Below is a small trained network, with its code and all its weights. Each question gives an input and a target symbol and asks what happens when units are switched off, that is, made to give their printed mean instead of their output.

import numpy as np


def w(rows, s, z=0):
    codes = np.array(rows[::2]) - 128.0
    scale = np.full(codes.shape[1], s)
    scale[-1] = z or s
    return codes * scale


def f(y):
    return np.maximum(y, 0)


def softmax(a):
    e = np.exp(a - a.max(-1, keepdims=True))
    return e / e.sum(-1, keepdims=True)


def log_softmax(a):
    a = a - a.max(-1, keepdims=True)
    return a - np.log(np.exp(a).sum(-1, keepdims=True))


def net(x, mask):
    ids = ['αδεζηλμξπψω'.index(c) for c in x.split()]
    T = len(ids)
    res = E[ids] + P[:T]
    u = 0
    for l in range(2):
        r = res
        for j in range(3):
            rows = slice(2 * j, 2 * j + 2)
            q, k, v = (r @ M[l][rows].T for M in (Q, K, V))
            z = softmax(np.where(np.tri(T) > 0, q @ k.T / 2**0.5, -1e9)) @ v
            o = O[l][rows]
            res = res + np.where(mask[u + j], z, o[:, -1]) @ o[:, :-1]
        u += 3
        y = f(res @ A[l][:, :-1].T + A[l][:, -1])
        res = res + np.where(mask[u : u + 8], y, B[l][:, -1]) @ B[l][:, :-1]
        u += 8
    return log_softmax(res[-1] @ U[:, :-1].T + U[:, -1])


Q, K, V, O, A, B = {}, {}, {}, {}, {}, {}
E = w([
[90,244,112,63,165,103],'α',
[150,137,124,58,142,193],'δ',
[116,106,74,65,178,74],'ε',
[46,110,60,92,184,114],'ζ',
[153,89,31,168,83,99],'η',
[108,158,108,218,193,162],'λ',
[60,89,83,130,129,16],'μ',
[133,109,59,72,57,97],'ξ',
[34,152,96,185,132,97],'π',
[238,132,93,149,212,120],'ψ',
[164,174,114,134,2,73],'ω',
],0.015)
P = w([
[157,44,155,107,124,192],'0',
[127,88,141,120,148,175],'1',
[105,125,115,128,165,154],'2',
[78,184,78,135,168,126],'3',
[64,216,45,135,182,111],'4',
[49,254,13,138,195,91],'5',
],0.0084)
Q[0] = w([
[152,180,91,151,132,187],'L0H1',
[122,172,87,135,118,118],'L0H1',
[80,76,30,111,253,103],'L0H2',
[150,132,54,97,166,140],'L0H2',
[63,140,28,136,150,161],'L0H3',
[198,179,118,65,172,155],'L0H3',
],0.021)
K[0] = w([
[175,122,114,95,196,135],'L0H1',
[74,133,120,125,189,130],'L0H1',
[147,166,62,227,247,100],'L0H2',
[119,136,59,118,150,85],'L0H2',
[49,136,97,213,140,57],'L0H3',
[190,99,66,142,253,99],'L0H3',
],0.017)
V[0] = w([
[104,105,163,158,91,111],'L0H1',
[140,135,96,122,147,137],'L0H1',
[81,165,83,61,97,160],'L0H2',
[137,78,61,165,116,167],'L0H2',
[142,184,114,147,151,245],'L0H3',
[54,128,124,148,82,112],'L0H3',
],0.011)
O[0] = w([
[159,201,149,132,159,221,15],'L0H1',
[108,66,104,124,108,72,200],'L0H1',
[103,16,162,109,72,2,253],'L0H2',
[64,89,137,129,198,106,170],'L0H2',
[100,169,14,63,65,191,120],'L0H3',
[74,67,207,192,81,175,180],'L0H3',
],0.0057,0.0056)
A[0] = w([
[167,226,162,179,62,76,3],'L0N1',
[158,81,191,8,116,254,19],'L0N2',
[141,132,205,97,45,84,52],'L0N3',
[205,78,97,56,103,83,14],'L0N4',
[101,118,112,114,165,175,60],'L0N5',
[239,186,58,138,85,97,52],'L0N6',
[160,165,191,174,40,142,14],'L0N7',
[76,254,214,91,149,99,75],'L0N8',
],0.0068,0.0012)
B[0] = w([
[145,154,46,147,170,45,159],'L0N1',
[158,68,58,154,126,11,152],'L0N2',
[7,198,118,78,204,192,179],'L0N3',
[128,214,176,136,45,145,252],'L0N4',
[84,182,120,106,103,95,189],'L0N5',
[14,113,210,238,189,120,194],'L0N6',
[117,212,62,141,84,62,143],'L0N7',
[192,2,115,141,172,165,197],'L0N8',
],0.0061,0.0031)
Q[1] = w([
[53,123,102,171,227,199],'L1H1',
[2,84,72,83,156,53],'L1H1',
[190,148,180,234,101,182],'L1H2',
[123,80,111,199,210,213],'L1H2',
[148,90,190,171,73,225],'L1H3',
[217,144,183,111,97,144],'L1H3',
],0.015)
K[1] = w([
[178,237,156,190,134,108],'L1H1',
[27,184,65,250,187,47],'L1H1',
[151,119,193,12,114,166],'L1H2',
[151,152,210,139,175,216],'L1H2',
[219,147,180,77,140,177],'L1H3',
[156,51,176,47,110,186],'L1H3',
],0.015)
V[1] = w([
[55,116,138,131,30,201],'L1H1',
[122,122,226,176,142,90],'L1H1',
[72,156,173,3,154,116],'L1H2',
[26,233,170,164,148,166],'L1H2',
[70,62,96,160,206,161],'L1H3',
[140,141,83,120,151,120],'L1H3',
],0.015)
O[1] = w([
[80,157,102,193,2,138,113],'L1H1',
[96,129,221,170,140,118,118],'L1H1',
[92,131,173,1,129,117,172],'L1H2',
[29,80,148,109,147,198,155],'L1H2',
[171,16,139,107,83,156,251],'L1H3',
[133,134,106,96,130,139,150],'L1H3',
],0.0099,0.016)
A[1] = w([
[80,42,91,162,126,169,58],'L1N1',
[31,206,98,180,178,189,139],'L1N2',
[143,164,90,205,185,190,4],'L1N3',
[175,253,166,87,63,146,58],'L1N4',
[84,114,89,164,130,37,132],'L1N5',
[71,155,121,135,24,103,94],'L1N6',
[185,205,131,104,188,103,138],'L1N7',
[134,100,160,203,50,122,82],'L1N8',
],0.0073,0.0018)
B[1] = w([
[202,219,146,128,104,123,252],'L1N1',
[127,78,64,158,112,28,174],'L1N2',
[39,97,135,26,106,106,140],'L1N3',
[45,176,67,166,165,230,146],'L1N4',
[166,118,140,135,99,172,173],'L1N5',
[133,124,165,73,211,171,192],'L1N6',
[149,219,142,254,61,172,162],'L1N7',
[197,217,191,163,122,140,171],'L1N8',
],0.008,0.016)
U = w([
[134,177,167,80,97,168,90],'α',
[180,164,127,110,77,175,73],'δ',
[205,211,188,80,113,91,79],'ε',
[151,73,160,71,26,139,165],'ζ',
[215,86,108,178,71,146,108],'η',
[139,76,83,151,49,253,63],'λ',
[162,76,202,159,116,139,8],'μ',
[161,149,152,114,82,165,95],'ξ',
[145,121,186,156,54,230,174],'π',
[183,107,130,132,163,222,171],'ψ',
[106,115,122,177,98,130,253],'ω',
],0.0051,0.004)

Each question gives the input, a string of symbols that net reads in full, and the target symbol t.
The units are the heads (2 rows each of Q, K, V and O) and the neurons (one row each of A and B). Each row of codes is followed by its name. A weight is (code - 128) times the scale printed after its matrix; where a second scale follows, it is the last column's (O, A, B and U).
mask holds one flag per unit, layer by layer, with each layer's heads first. A switched-off unit (its flag False) gives its mean, the last column of its rows in O or B, instead of its output. The means were averaged over made-up inputs and are rounded, as every weight is.
A unit's drop is (log p(t) with every unit on - log p(t) with that unit switched off) / (log p(t) with every unit on - log p(t) with every unit switched off).
The circuit of an input: a set's keep is (log p(t) with only the set's units on - log p(t) with every unit switched off) / (log p(t) with every unit on - log p(t) with every unit switched off). Starting from the 12 units with the biggest drops (on a tie, the unit counted first), units are removed one at a time, each time the one whose removal leaves the highest keep (on an exact tie, the one counted first), for as long as the keep stays at least 0.8.
units of the circuit, in order: the units of the circuit, biggest drop first
unit that matters most: the unit with the biggest drop
top k neurons: the k neurons with the biggest drops, biggest first
top k neurons in layer l: the k neurons of layer l with the biggest drops, biggest first
heads that matter: for each layer, one digit per head in row order, 1 if its drop is at least 0.15 and else 0, layers parted by /
input ζ α λ ζ α, target λ: heads that matter -> 011 / 110
input ω ζ λ, target ω: top 4 neurons in layer 0 -> L0N7; L0N1; L0N6; L0N3
input μ δ π ε π δ, target π: unit that matters most -> L0H3
input ζ ζ ζ π α ζ, target π: units of the circuit, in order -> L0H3; L1H1; L1H2; L1N8
input ε π ψ ζ δ, target ψ: units of the circuit, in order -> L0H2; L0N6; L0H3; L1H1
input α π ζ ε ζ ψ, target ψ: units of the circuit, in order -> L1H1; L0H2
input ζ ζ ψ ε ε, target ψ: heads that matter -> 011 / 100
input ζ α λ, target λ: units of the circuit, in order -> L0H3; L1H1; L1H2
input ζ λ ε ζ α, target ζ: units of the circuit, in order -> L0H2; L1H3; L1H2
input α ζ ζ ζ ε ε, target ζ: units of the circuit, in order -> L1H2; L1H3; L0H2; L1N1
input ζ ζ ψ λ, target ψ: units of the circuit, in order -> L0N6; L1H1; L0H3; L0H2
input ε ζ ζ, target ζ: heads that matter -> 000 / 011
input δ ζ ε π α, target π: units of the circuit, in order -> L0H3; L1H1; L1H2
input α α α, target α: top 2 neurons in layer 0 -> L0N3; L0N4
input ζ π ζ ε, target π: unit that matters most -> L1H1
input α λ ζ ζ, target λ: units of the circuit, in order -> L0H2; L1H2
input π ζ π ζ η, target π: units of the circuit, in order -> L0H3; L1H1; L1N8
input ζ μ ψ ε π, target ψ: top 2 neurons -> L0N6; L0N8
input ψ ε ζ ω μ, target ω: top 2 neurons -> L0N1; L1N2
input α α δ ε, target ε: top 2 neurons in layer 0 -> L0N6; L0N3
